Below is a small trained network, with its code and all its weights. Each question gives an input and a class and asks what happens when units are switched off, that is, made to give their printed mean instead of their output.

import numpy as np


def w(rows, s, z=0):
    codes = np.array(rows[::2]) - 128.0
    scale = np.full(codes.shape[1], s)
    scale[-1] = z or s
    return codes * scale


def f(y):
    return np.maximum(y, 0)


def log_softmax(a):
    a = a - a.max(-1, keepdims=True)
    return a - np.log(np.exp(a).sum(-1, keepdims=True))


def net(x, mask):
    res = np.array(x, float).reshape(1, 2) / 4 @ E
    y = f(res @ A[0][:, :-1].T + A[0][:, -1])
    res = res + np.where(mask, y, B[0][:, -1]) @ B[0][:, :-1]
    return log_softmax(res[-1] @ U[:, :-1].T + U[:, -1])


A, B = {}, {}
E = w([
[225,254,63,44],'x0',
[146,114,218,46],'x1',
],0.0094)
A[0] = w([
[100,71,156,148,64],'N0',
[110,147,139,130,105],'N1',
[216,180,129,22,231],'N2',
[54,157,215,102,203],'N3',
[146,199,39,81,253],'N4',
[49,110,165,183,79],'N5',
[178,169,87,57,131],'N6',
[102,77,75,249,227],'N7',
],0.015,0.0045)
B[0] = w([
[185,106,200,83,173],'N0',
[114,167,160,111,128],'N1',
[173,29,38,153,249],'N2',
[75,38,207,250,177],'N3',
[118,181,2,106,227],'N4',
[213,170,156,109,190],'N5',
[156,72,93,61,206],'N6',
[123,202,141,161,222],'N7',
],0.0081,0.019)
U = w([
[35,191,124,191,142],'0',
[127,65,191,56,3],'1',
[145,164,210,145,203],'2',
[92,142,180,8,13],'3',
[179,76,90,25,177],'4',
[86,8,238,178,218],'5',
],0.011,0.0037)

Each question gives the input, the list of numbers given to net, and the class t.
The units are the neurons (one row each of A and B). Each row of codes is followed by its name. A weight is (code - 128) times the scale printed after its matrix; where a second scale follows, it is the last column's (A, B and U).
mask holds one flag per neuron, in row order. A switched-off neuron (its flag False) gives its mean, the last column of its row in B, instead of its output. The means were averaged over made-up inputs and are rounded, as every weight is.
A unit's drop is (log p(t) with every unit on - log p(t) with that unit switched off) / (log p(t) with every unit on - log p(t) with every unit switched off).
The circuit of an input: a set's keep is (log p(t) with only the set's units on - log p(t) with every unit switched off) / (log p(t) with every unit on - log p(t) with every unit switched off). Starting from all 8 units, units are removed one at a time, each time the one whose removal leaves the highest keep (on an exact tie, the one counted first), for as long as the keep stays at least 0.8.
circuit, biggest first: the units of the circuit, biggest drop first
most important unit: the unit with the biggest drop
k most important neurons: the k neurons with the biggest drops, biggest first
drop when u is switched off: that unit's drop, to one decimal
input [2,-7], class 0: most important unit => N2
input [-7,-4], class 2: circuit, biggest first => N7, N5
input [2,-5], class 0: circuit, biggest first => N2, N0
input [1,7], class 5: circuit, biggest first => N3, N4
input [-3,-5], class 0: 2 most important neurons => N7, N6
input [-3,-3], class 2: 2 most important neurons => N4, N2
input [-5,-8], class 2: 2 most important neurons => N5, N4
input [-3,-1], class 2: circuit, biggest first => N2, N5
input [1,8], class 5: 2 most important neurons => N3, N4
input [-4,-6], class 2: 2 most important neurons => N4, N5
input [-3,-6], class 0: 2 most important neurons => N7, N6
input [-4,8], class 5: drop when N3 is switched off => 0.1
input [-6,-8], class 2: drop when N5 is switched off => 0.3
input [3,-8], class 0: most important neuron => N2
input [-2,2], class 5: drop when N4 is switched off => 0.2
